[128 = 0]
[134 135 145 134 133 135 130 136 131 146 134 138 127 128 135 130 142 154
 132 127 128 135 142 129 139 134 137 126 124 126 134 136 148 133 142 124
 141 142 141 122 125 138 123 122 116 146 150 146 140 147 119 126 149 156
 129 130 138 144 139 146 135 154 130 135 133 131 137 135 127 137 127 133
 134 130 140 141 125 128 135 133 143 127 132 129]	(28)
[130 129 153 142 129 135 134 131 147 129 142 127 149 132 134 150 127 125
 130 140 144 130 124 135 129 148 131 133 138 149 132 177 131 129 127 140
 139 135 136 137 134 116 139 143 162 143 130 129 132 137 183 141 125 129
 133 132 127 129 137 134 145 122 140 133 131 138 134 132 131 151 157 141
 158 134 131 123 140 141 127 135 133 156 131 135]	(28)
[130 134 161 150 134 126 129 195 129 155 255 131 119 141 154 132 138 156
 134 123 138 135 144 124 149 136 131 159 120 125 128 155 182 147 140 166
 134 134 252 122 121 147 117 126 255 139 144 129 138 134 159 128 140 129
 173 127 159 162 192 137 136 165 132 144 131 153 136 197 128 128 143 125
 113 123 132 255 136 123 165 172 134 134 252 128]	(28)
[129 131 250 148 130 125 131 131 145 214 142 142 134 128 133 202 136 146
 130 137 138 132 137 131 131 144 129 127 125 128 130 137 145 135 143 131
 141 142 129 125 126 126 131 135 143 143 177 129 134 131 138 143 138 132
 133 128 142 136 171 148 133 138 142 134 139 133 131 147 127 132 153 131
 189 130 134 132 132 130 133 131 138 139 133 130]	(30)
[130 129 155 131 129 132 130 129 132 176 132 169 139 130 130 161 136 131
 136 160 134 138 130 142 132 131 136 135 133 131 132 129 130 132 132 133
 134 135 136 133 133 126 139 134 138 139 149 131 130 133 131 144 137 134
 128 137 130 132 140 145 129 132 132 131 146 129 128 129 130 124 134 136
 167 138 138 129 136 140 130 137 141 130 133 132]	(28)
[135 132 153 136 136 129 133 136 131 134 137 127 133 135 138 139 133 148
 132 131 146 134 133 133 131 141 129 154 130 153 132 198 150 129 131 139
 134 129 130 131 132 126 130 135 145 136 134 135 133 142 148 134 132 130
 136 131 146 138 143 130 143 131 131 136 130 142 146 131 131 202 142 131
 129 129 130 154 133 129 132 129 134 148 136 131]	(28)
[134 138 139 132 140 143 129 135 139 138 135 134 169 131 138 126 133 145
 130 129 127 133 138 127 150 142 136 127 129 131 145 130 142 131 137 127
 152 213 141 131 129 149 122 126 129 135 138 143 159 172 154 130 147 173
 130 128 134 153 131 136 143 157 141 134 131 136 134 132 131 129 131 143
 132 162 169 137 127 134 139 130 136 140 129 130]	(30)
[132 132 162 133 133 127 134 130 140 168 133 155 129 128 132 154 142 144
 130 141 133 135 137 139 132 140 133 129 131 130 133 134 136 131 138 125
 146 141 133 125 126 121 142 127 126 149 149 133 133 138 123 133 143 141
 127 131 137 134 137 151 135 134 130 134 144 131 135 131 128 146 133 145
 221 140 160 138 128 139 132 129 147 135 129 132]	(30)
[128 129 187 134 135 129 129 127 146 139 109 131 193 132 129 135 128 132
 130 164 131 142 125 135 129 165 130 132 135 133 135 131 128 130 125 136
 149 250 124 139 133 127 138 136 153 131 136 129 132 127 137 166 148 130
 133 130 142 125 133 132 136 125 145 131 143 146 128 137 131 129 142 140
 148 165 164 127 134 140 132 134 133 137 128 139]	(30)
[133 133 157 134 132 132 133 138 132 145 135 135 133 129 136 143 139 143
 132 132 134 133 136 134 134 139 133 133 131 133 132 139 143 131 135 131
 137 140 131 124 128 133 131 128 131 141 143 135 133 138 130 131 139 135
 130 130 137 136 141 139 134 134 130 138 133 132 134 132 129 153 136 134
 141 130 140 137 129 130 132 129 139 136 134 130]	(30)
[132 140 169 145 150 121 129 136 138 155 163 135 126 132 157 128 139 172
 129 120 128 134 148 122 136 145 127 121 116 125 130 167 151 133 146 124
 146 149 130 121 119 124 117 130 207 146 149 132 140 144 212 142 153 132
 144 125 159 179 151 144 143 150 145 134 132 194 143 197 125 131 137 124
 109 131 131 143 128 125 140 120 140 152 122 131]	(28)
[146 131 118 131 159 142 129 133 129 120 128 128 143 141 133 130 127 145
 138 134 130 140 132 133 144 131 138 142 140 130 136 131 123 129 127 141
 131 128 140 154 146 154 131 133 150 128 125 147 132 164 148 134 129 138
 130 143 128 147 128 128 131 138 130 131 129 135 132 128 136 134 134 134
 135 144 148 140 140 136 134 138 137 127 134 132]	(28)
[150 135 112 138 137 203 131 167 132 136 149 131 124 139 141 130 136 153
 136 125 131 131 139 127 156 134 141 143 126 132 131 139 147 134 136 174
 133 128 221 130 129 255 123 128 138 139 135 206 138 166 215 127 139 142
 133 135 137 162 136 135 134 157 128 134 129 135 135 134 135 152 133 128
 122 127 129 163 140 128 141 148 136 134 179 129]	(28)
[132 128 132 132 129 146 129 138 130 157 131 189 135 131 128 156 139 131
 142 147 135 133 129 139 135 128 147 151 135 129 132 134 131 134 131 145
 130 130 177 135 133 133 135 134 133 142 144 144 129 133 137 133 131 140
 129 143 128 130 146 145 128 136 132 131 137 126 125 132 131 134 135 137
 170 135 135 124 145 141 129 148 144 130 138 131]	(28)
[130 130 226 133 135 127 130 129 132 156 138 131 142 132 131 152 134 145
 132 163 142 145 134 135 130 142 130 137 131 131 130 145 138 130 131 131
 134 136 127 135 131 127 134 136 161 137 138 129 131 131 133 153 136 128
 135 131 165 134 141 132 131 131 131 132 146 141 132 140 129 136 137 133
 135 130 132 134 134 132 129 130 133 135 131 138]	(30)
[132 132 137 140 134 135 131 132 139 135 141 134 135 130 138 137 132 140
 131 130 136 131 132 131 131 137 131 130 131 133 133 141 133 130 135 136
 140 131 138 132 129 142 130 137 137 141 141 133 133 141 171 135 135 134
 136 129 136 138 138 144 137 133 136 130 130 132 135 131 129 137 141 137
 148 133 133 130 139 140 131 130 137 147 131 131]	(28)

[ 51 123 120  97 134 127 124 139 169  81 127 133 130 125  74 123 125 133
 124 133 161 128 116 144 136 161 126 124 193 129 145 129]	(17)
[130 111 155 141 124 142 135 125 142 101 126 173 117 105  97 126 132 117
 122 130 112 130  98 127 130 159 130 116  55 138 145 123]	(20)
[ 67 172 141 172 130 122 122 118 168 158 126 114 131 141  82 132 125 119
 102 141 110 129 109 118 111 118 130 140  83 120 109 125]	(17)
[101 151 107 119 139 111 134 133 140 108 138 103 137 128 206 133 126 133
 119 135 155 131 129 135 134 116 126 131 178 123  89 135]	(20)
[122 111 126  94 128 136 131 130 181 135 130 124 125 117 118 123 129 116
  81 131 156 122 113 124 171 145 104 138 159 137 123 119]	(20)
[114 113 149 174 126 147 133 130 200 144 132 101 132 120 178 126 121 113
 112 136 139 132  94 129 134 130 122 142 134 128 136 115]	(17)
[ 94 120 163 133 126 148 122 122 183 159 129 161 112 122 103 124 130 107
  88 132 123 123  97 117 132 153 115 131  98 138 152 123]	(20)
[115 110 154 155 122 145 139 121 173 112 126 122 125 112 168 125 127 111
 129 133 108 134 107 127 134 141 116 131  86 137 137 111]	(20)
[ 91 156 122 131 139 114 134 142 136  83 133 130 122 131 115 137 130 137
 136 136 131 132 120 133 142 139 132 115 129 127  83 134]	(17)
[ 17 220 109 145 130 117  87 111 155 153 125 105 141 165   1 115 124 106
  82 130 101 131 126 104 112 177 152 150 155 116 161 140]	(17)
[ 87 148  97 114 140 115 135 143 158  80 139  90 140 124 182 130 125 132
 131 132 162 137 126 141 142 146 129 132 183 125 104 132]	(17)
[103 179 144 175 126 122 139 109 168  93 129 110 134 111 206 130 128 110
 121 140  82 138 118 124 116 147 130 130  73 131 115 118]	(17)
[ 84 159 102 126 135 118 125 131 148 122 133 102 136 137  91 128 126 129
 115 134 150 131 116 131 135 126 131 140 144 122 112 129]	(20)
[133 111 144 150 127 123 146 127 155  63 130 115 128  94 188 138 129 126
 159 135 116 137 111 148 123 149 134 116 125 135 124 118]	(17)
[ 97 182 146 152 128 120 124 121 138 172 133 182 111 142 149 127 131 118
  85 134 111 120 109 104 141 115 109 130  51 130  66 128]	(17)
[149 109 161 137 116 129 138 115 176  77 136 133 126  88 236 124 136 104
 107 131 119 127 101 120 156 190 117 124  96 145 139 117]	(20)
[ 61 176 119 136 143 111 120 134 120 128 128 144 124 151  41 136 126 135
 112 136 120 133 128 129 113 122 139 117 148 122  94 144]	(20)
[ 79 144  99 127 128 134 120 144 169 132 129  95 134 143  50 117 124 119
 103 131 170 128 101 124 170 162 124 146 154 124 142 119]	(20)
[ 50 155 101 121 133 128 124 149 171 110 133 106 135 134  87 120 125 126
 114 135 179 130 100 133 160 170 131 139 147 123 129 125]	(17)
[ 89 131 105 115 133 128 119 129 124 183 124 134 127 151  55 122 123 131
  87 134 153 122 124 121 147 100 114 143 127 118  97 127]	(20)
[ 59 169 140 135 120 108 116 100 203  13 144  98 134  97 181 115 136  96
 129 127  98 135 117 121 135 242 140 132 155 144 164 125]	(17)
[116 165 153 180 123 107 134  95 164 119 135 111 129 117 218 133 133 101
 104 139  77 133 120 111 126 141 119 139  76 135  80 116]	(17)
[ 64 162 113 101 134 125 116 128 138 166 125 146 124 143  74 119 122 124
  70 137 161 120 127 114 149 123 111 136 146 119  94 131]	(20)
[ 89 137 147 175 128 128 142 121 174 127 126 105 126 118 194 134 125 120
 127 143 102 135 106 125 126 116 121 133  60 127 104 114]	(20)
[115 175 143 182 123 103 135 105 151 106 134  87 134 125 245 136 131 111
 120 138  77 133 131 111 127 136 120 138  95 131  84 121]	(17)
[ 73 148 100 122 130 129 124 142 175 121 131 111 132 140  64 120 128 119
  98 133 169 127  96 125 171 168 120 145 133 126 121 120]	(20)
[107 123 135 127 126 122 135 126 153  62 131 122 125 103 149 129 132 122
 146 132 122 131 114 140 139 173 130 118 131 137 135 121]	(17)
[114  88 179 149 117 143 132 123 163  75 126 162 121  97 130 127 133 117
 135 126 110 130  86 131 125 165 127 111  52 143 182 122]	(17)
[ 88 152 126 121 131 124 126 127 153 173 129 138 124 143 147 125 125 126
  79 138 160 120 113 116 153  99 103 142 126 121  80 122]	(17)
[ 40 142 118 133 137 110 124 140 192  47 132  54 150 118 139 127 123 128
 145 134 152 140 129 138 132 183 140 129 226 121 150 130]	(17)
[ 79 169 127 155 130 128 116 124 157 182 130 125 133 149  95 123 120 120
  87 134 148 127 105 118 122 116 126 145 132 119 127 127]	(17)
[ 56 177 107 143 133 117 116 131 142 158 128  74 147 152  59 122 122 120
 105 134 144 131 124 117 147 139 129 147 180 117 121 128]	(17)
[122 149 143 121 126 112 144 118 170  76 144 138 121  94 255 126 132 120
 107 138 133 123 123 119 154 144 108 124 109 135  76 120]	(20)
[127 136 151 182 124 127 144 104 187 103 134  98 127 104 255 132 131 106
 118 140  89 136 108 119 133 137 121 137  68 136 102 109]	(17)
[ 85 148 119 107 129 133 119 126 171 122 131 135 127 133  47 118 129 111
  79 131 134 125 115 115 151 177 124 135 147 133 128 130]	(20)
[ 97 160 118 113 131 118 131 126 151  64 138 155 115 110 167 125 132 124
 124 130 129 129 117 128 147 167 123 121 116 133  97 128]	(17)
[ 78 155 123 153 130 126 123 119 194 118 127  88 133 135  55 129 126 113
 100 138 124 134 105 124 133 152 129 146 124 126 119 121]	(20)
[ 70 186 116 148 134 114 118 118 152 152 130  95 135 150  68 126 126 119
  89 138 124 131 125 113 136 124 125 148 141 119  93 130]	(17)
[139 129 137 143 120 117 145 114 193  39 147  78 147  77 255 122 134 101
 140 130 124 135 105 133 147 191 127 136 144 142 135 115]	(17)
[ 62 209 145 195 122 111 110  92 149 119 127 119 128 147  61 127 131  99
 105 135  39 136 131 100  94 167 143 138  64 128 116 131]	(17)
[103 153 139 166 122 108 133 110 173  28 143  96 135 103 255 130 134 110
 154 132  85 139 130 124 113 180 136 129 128 136 117 122]	(17)
[ 85 168 106 145 143 114 139 145 133 168 130  60 141 146 223 133 121 136
 112 144 168 135 127 122 168  91 108 143 174 113  54 125]	(17)
[ 94 204 132 164 136 101 132 121 134 104 140 102 132 133 241 137 127 128
 125 135  95 135 147 118 118 123 130 124 150 125  65 139]	(17)
[ 22 216 113 100 128 105  84  98 162  27 134 150 123 135   1 107 136 109
  91 123  85 131 144 110 114 255 156 133 162 132 175 145]	(17)
[ 77 188 132 129 133 122 117 109 163  91 135 173 110 115  75 120 133 110
  93 132 103 129 115 109 129 187 131 121  71 133 122 135]	(20)
[109 138 156 185 123 129 130 100 186  99 127 115 124 116 119 130 131 102
 114 137  57 139 114 118 111 161 132 133  70 138 130 116]	(20)

[221 152 105 149 122 124 152 145 117 161 181 107 157 132 139 139 157 228
 126 137  46  98 104 128  83 126 196 106 156 128 141  97 245 140  42 118
 156 119 124 116 179 100 132 109  95 125 123 101 155  95  92 152 164 202
 132 107 194 130 137 135 151 134  72  84 126 113 129 160 179 131 160 147
  44 122 134 108 159 145 137 160 135 114 102 143 149 122 118 134  43 126
 173 105 125 100 108 140 142 102  92 129  88 119 110 255]	<53>
[196 122 146 140 149 154 120 116  92 173 115  37 147 128 169 160 110 208
 166 162  77 108 126 105 126  86 125 142 125  93 122 107 204 135  97  91
 113 114 175 138 169 106  81 105  99  63  80 100 176 121 100 167 178 108
 145 142 112 161 117 111 120 130 146 105 148 121 127 172 185 109 125 164
  91 150 122 109 125 108 137 144 100 132 103 147 151  78 121 127  41 144
 163 124  99 102 115 135 158 137 149 110 106 130 124 121]	<51>
[171 131 144 131 141 132 120 130 100 165 133  40 149 107 148 143 139 222
 155 149 107  97  97 132  98 117 135 126 131 112  88  89 190 107 100  92
 141 133 153 129 146 103 132 102 104 107  96 107 176 112 103 158 176 101
 161 155 149 140 110 106 121 108 109 107 149 119 154 157 169 115 125 166
  89 141 120 109 152 132 158 155 114 129  92 148 161 101 141 146  48 139
 170 126 111 117 111 125 162 118 136 114  88 139 117 150]	<53>
[204 128 137 143 144 151 127 121  91 171 127  55 150 134 165 164 115 207
 157 159  66 105 128 103 123  86 141 135 132  96 133 117 214 142  89 101
 117 111 165 133 179 104  80 105  97  66  83  99 176 118  96 164 177 138
 137 132 123 159 124 120 128 136 134 100 144 119 118 173 182 114 132 163
  81 146 126 110 129 114 131 146 105 129 105 145 149  87 115 125  30 140
 166 119 104  98 114 139 150 130 139 115 105 126 123 150]	<51>
[224 135 125 146 142 148 134 126  97 168 137  76 156 139 166 162 117 204
 143 153  53  96 131 105 120  87 157 129 141  98 139 101 231 147  79 108
 124 105 157 131 191 106  80 106  92  67  84 100 169 120  92 158 176 159
 129 125 133 152 131 130 136 141 117  97 140 117 112 171 187 121 140 161
  73 140 129 111 131 122 126 149 112 128 107 146 148  96 109 124  28 136
 163 114 104  95 113 144 142 118 130 118 105 122 120 177]	<51>
[159 126 153 128 145 135 114 127  97 161 124  29 146 102 145 144 137 223
 165 154 118  99  94 133 102 113 123 131 125 109  79  90 182 103 111  92
 136 136 160 132 130 103 127 101 105 106  96 108 178 114 106 161 173  82
 168 165 139 141 105  97 116 102 120 111 154 119 159 154 173 111 119 169
  88 145 116 109 151 127 161 150 110 131  92 149 163  91 146 149  54 142
 166 130 109 119 117 121 167 124 144 112  88 143 119 128]	<53>
[173 128 149 130 143 134 116 129  99 161 127  39 147 105 147 145 138 224
 160 151 111  97  96 133 100 114 129 129 128 108  83  87 184 106 109  93
 138 135 159 130 137 105 123 102 106 105  96 108 177 112 104 160 173  91
 163 160 144 140 107 100 118 104 114 109 153 119 156 155 175 113 122 168
  86 143 118 111 151 129 162 153 112 130  92 148 164  97 144 148  50 141
 166 128 110 119 113 123 165 121 140 112  89 141 118 138]	<53>
[194 122 148 138 150 152 118 116  89 171 113  39 149 127 169 164 110 201
 165 159  84 102 128 106 128  82 125 141 126  83 116 102 206 133 103  94
 114 113 173 137 172 108  78 104  99  59  77  98 176 124 101 165 168 105
 142 147 109 159 116 112 119 130 143 106 150 121 126 174 182 112 123 168
  95 151 122 112 128 110 137 144 100 134 105 149 153  80 122 127  32 144
 164 125  98 105 115 133 156 132 153 111 104 132 125 115]	<51>
[169 128 148 130 143 134 118 129  99 184 128  44 148 105 148 144 138 218
 160 149 113  98  97 133 100 111 130 128 129 109  83  88 187 106 104  92
 139 134 155 130 138 105 131 102 104 105  97 108 177 112 105 160 174  94
 164 159 145 140 108 101 119 105 113 106 151 119 155 155 173 114 123 165
  85 142 118 109 152 129 160 152 113 130  91 148 160  98 143 147  56 141
 168 128 111 118 111 123 164 120 138 114  89 140 118 142]	<53>
[181 135 135 138 136 130 130 133 104 161 148  56 148 116 141 138 148 232
 156 143  88 107  98 130  96 123 153 123 136 118 110  98 204 121  82 102
 143 128 147 127 149 102 130 107 105 117 114 104 166 102 104 160 170 128
 154 139 161 139 117 110 129 119 108  98 141 118 149 159 174 119 136 159
  68 136 123 106 153 129 154 154 118 122  93 146 156 106 135 141  50 137
 171 119 115 110 113 127 161 122 123 118  89 133 116 177]	<53>
[167 129 146 134 142 133 121 129 102 160 135  38 144 109 143 141 144 230
 163 149 103 111  95 131  98 118 137 129 129 113  99  96 194 112  95  93
 138 132 156 131 138 102 127 104 105 111 107 104 169 105 108 163 170 101
 164 149 150 144 110 104 122 111 123 103 147 120 156 157 172 114 128 161
  77 142 119 107 154 123 159 150 113 124  91 147 159  88 142 144  50 141
 171 124 111 117 114 123 168 129 134 115  89 138 119 148]	<53>
[206 127 142 141 146 150 124 120  93 171 122  50 150 131 168 163 112 200
 159 157  69  99 128 106 125  83 135 137 131  93 124 102 210 138  93  99
 117 111 167 135 174 106  81 103  97  64  78 100 174 122  97 162 177 124
 140 142 119 156 121 117 125 134 135 104 147 120 121 172 182 115 128 165
  90 148 124 110 129 113 133 143 105 132 105 148 152  85 118 125  33 142
 163 121 101 101 116 138 151 127 144 113 102 129 123 139]	<51>
[194 124 145 140 149 153 121 117  92 169 117  47 148 129 167 163 112 204
 166 162  76 107 124 104 126  84 128 141 126  92 124 106 209 137  97  95
 114 114 171 137 172 106  81 107  98  62  81 100 174 121 101 166 177 113
 145 142 116 159 118 112 122 132 145 104 147 121 126 171 180 110 126 163
  89 150 123 110 128 110 136 143 101 131 104 146 151  80 120 128  32 143
 166 123  99 104 115 136 156 135 148 112 104 129 124 126]	<51>
[209 127 139 141 147 150 125 121  95 171 123  52 152 132 168 161 113 202
 154 157  68  96 129 105 124  82 138 136 132  96 126 103 211 138  92 101
 118 111 166 134 174 106  82 105  98  64  79 100 170 122  98 162 177 128
 138 137 120 155 122 119 126 135 133 101 147 120 120 172 184 116 130 165
  85 151 125 109 130 115 133 143 104 132 105 148 150  77 118 125  32 142
 166 121 102 100 115 139 151 127 143 114 105 128 123 143]	<51>
[205 125 143 140 148 150 122 119  92 172 119  45 150 132 169 164 112 202
 159 157  76 100 128 106 124  82 131 138 130  93 124 100 224 137  96  98
 116 112 169 135 175 108  81 103  97  61  77 101 176 123 100 164 177 119
 142 141 116 158 120 118 124 133 137 104 148 120 122 172 184 114 128 168
  90 149 124 108 129 113 134 145 102 132 103 149 152  85 118 126  31 142
 166 122  99 104 116 137 151 129 147 112 105 129 124 132]	<51>
[165 128 149 133 143 135 120 127 100 159 132  37 143 108 144 141 143 221
 167 150 107 110  95 132  99 119 133 131 127 115  96  96 189 111  99  92
 137 133 156 132 137 103 129 103 106 111 109 104 169 105 108 166 172  96
 165 152 147 143 108 100 119 110 124 104 150 120 158 156 171 111 126 159
  80 141 118 107 153 122 162 150 111 125  91 148 161  93 143 144  49 141
 172 125 110 118 115 122 170 131 137 114  87 139 119 141]	<51>
[172 131 143 131 141 132 121 130 102 161 134  43 149 108 147 144 139 227
 153 149 103  96  97 133 101 114 135 126 131 112  87  89 190 109 100  95
 140 133 155 128 141 104 130 102 103 109  98 107 176 110 102 159 172 104
 162 155 150 138 111 106 122 107 108 105 150 118 153 153 174 116 125 166
  81 140 120 109 152 131 158 151 113 129  93 145 163 101 141 147  49 140
 169 125 112 115 111 125 160 118 135 114  86 139 117 152]	<53>
[194 122 147 140 149 153 120 116  92 172 115  38 147 128 171 164 111 208
 169 161  78 108 125 103 127  84 125 142 125  93 122 105 202 135  99  94
 113 114 175 137 168 106  79 104  99  63  81 100 176 120 100 168 182 110
 146 143 111 159 117 112 121 130 147 105 149 121 126 175 182 109 125 163
  91 150 122 110 128 109 137 144  99 131 103 146 152  68 121 127  37 144
 165 123 100 103 116 134 157 137 149 111 106 130 125 120]	<51>
